Here is a tiny trained network, its code and every weight. The questions are about switching its units off for an input and a class, where a switched-off unit gives its printed mean instead of its output.

import numpy as np


def w(rows, s, z=0):
    codes = np.array(rows[::2]) - 128.0
    scale = np.full(codes.shape[1], s)
    scale[-1] = z or s
    return codes * scale


def norm(h):
    return h / np.sqrt((h * h).mean(-1, keepdims=True) + 1e-5)


def f(y):
    return y / 2 * (1 + np.tanh(0.7978845608 * (y + 0.044715 * y**3)))


def log_softmax(a):
    a = a - a.max(-1, keepdims=True)
    return a - np.log(np.exp(a).sum(-1, keepdims=True))


def net(x, mask):
    res = np.array(x, float).reshape(1, 4) / 4 @ E
    u = 0
    for l in range(2):
        y = f(norm(res) @ A[l][:, :-1].T + A[l][:, -1])
        res = res + np.where(mask[u : u + 3], y, B[l][:, -1]) @ B[l][:, :-1]
        u += 3
    return log_softmax(norm(res)[-1] @ U[:, :-1].T + U[:, -1])


A, B = {}, {}
E = w([
[161,124,75,15,143,112,156,208,82],'x0',
[199,197,107,106,249,1,81,110,189],'x1',
[84,124,159,121,226,130,140,140,120],'x2',
[173,142,126,163,145,159,110,94,90],'x3',
],0.0068)
A[0] = w([
[161,213,141,58,162,181,192,253,116,1],'L0N0',
[52,51,186,135,249,144,47,17,113,9],'L0N1',
[90,129,19,53,165,168,79,146,213,128],'L0N2',
],0.0054,0.002)
B[0] = w([
[169,133,113,126,164,55,199,176,134,254],'L0N0',
[131,250,167,86,134,181,183,151,131,249],'L0N1',
[142,130,107,209,126,116,121,146,91,206],'L0N2',
],0.012,0.0021)
A[1] = w([
[145,94,42,76,138,107,171,196,76,26],'L1N0',
[158,110,143,160,197,110,85,124,186,91],'L1N1',
[82,98,161,132,2,179,112,129,141,254],'L1N2',
],0.009,0.00076)
B[1] = w([
[163,82,151,164,123,91,152,195,104,230],'L1N0',
[146,70,96,74,87,205,114,97,100,161],'L1N1',
[54,110,128,254,16,101,145,71,151,254],'L1N2',
],0.014,0.0086)
U = w([
[85,188,183,92,234,196,129,87,158,80],'0',
[2,54,138,221,75,137,134,61,161,236],'1',
[154,65,55,30,139,151,33,7,150,1],'2',
[162,28,126,140,177,56,142,225,58,95],'3',
],0.0093,0.0019)

Each question gives the input, the list of numbers given to net, and the class t.
The units are the neurons (one row each of A and B). Each row of codes is followed by its name. A weight is (code - 128) times the scale printed after its matrix; where a second scale follows, it is the last column's (A, B and U).
mask holds one flag per neuron, layer by layer. A switched-off neuron (its flag False) gives its mean, the last column of its row in B, instead of its output. The means were averaged over made-up inputs and are rounded, as every weight is.
A unit's drop is (log p(t) with every unit on - log p(t) with that unit switched off) / (log p(t) with every unit on - log p(t) with every unit switched off).
The circuit of an input: a set's keep is (log p(t) with only the set's units on - log p(t) with every unit switched off) / (log p(t) with every unit on - log p(t) with every unit switched off). Starting from all 6 units, units are removed one at a time, each time the one whose removal leaves the highest keep (on an exact tie, the one counted first), for as long as the keep stays at least 0.8.
units of the circuit, in order: the units of the circuit, biggest drop first
unit that matters most: the unit with the biggest drop
k most important neurons: the k neurons with the biggest drops, biggest first
drop of u: that unit's drop, to one decimal
input [-5,8,-6,5], class 2: units of the circuit, in order	(L1N2 L1N1)
input [0,3,0,6], class 2: units of the circuit, in order	(L1N2 L1N0)
input [0,-5,8,3], class 0: units of the circuit, in order	(L0N1 L1N2)
input [1,-1,6,-2], class 3: units of the circuit, in order	(L1N2)
input [3,7,5,4], class 2: units of the circuit, in order	(L1N1 L1N0)
input [3,-5,6,-7], class 3: units of the circuit, in order	(L0N0 L1N2)
input [-2,1,4,-6], class 0: 2 most important neurons	(L1N2 L0N1)
input [-1,5,2,4], class 2: units of the circuit, in order	(L1N1 L1N2)
input [0,8,-7,-7], class 2: 4 most important neurons	(L1N2 L1N0 L1N1 L0N0)
input [-4,4,8,1], class 0: 2 most important neurons	(L0N1 L1N2)
input [-2,4,6,-8], class 0: 3 most important neurons	(L1N2 L0N1 L1N0)
input [-1,2,-1,-4], class 2: units of the circuit, in order	(L1N2 L1N0 L0N0)
input [0,8,6,1], class 2: 2 most important neurons	(L1N1 L1N0)
input [-1,3,1,7], class 0: unit that matters most	L0N1
input [7,-4,-8,-6], class 3: 2 most important neurons	(L1N0 L0N0)
input [-7,3,-3,-2], class 2: 3 most important neurons	(L1N2 L1N1 L1N0)
input [3,-6,6,8], class 3: 2 most important neurons	(L1N2 L0N0)
input [4,-6,6,-5], class 3: drop of L0N0	0.3
input [-1,5,-1,-4], class 2: drop of L1N2	0.2
input [2,1,8,-8], class 3: unit that matters most	L1N2
input [-5,1,1,5], class 0: drop of L0N1	0.3
input [-5,4,-4,-2], class 2: drop of L1N2	0.4
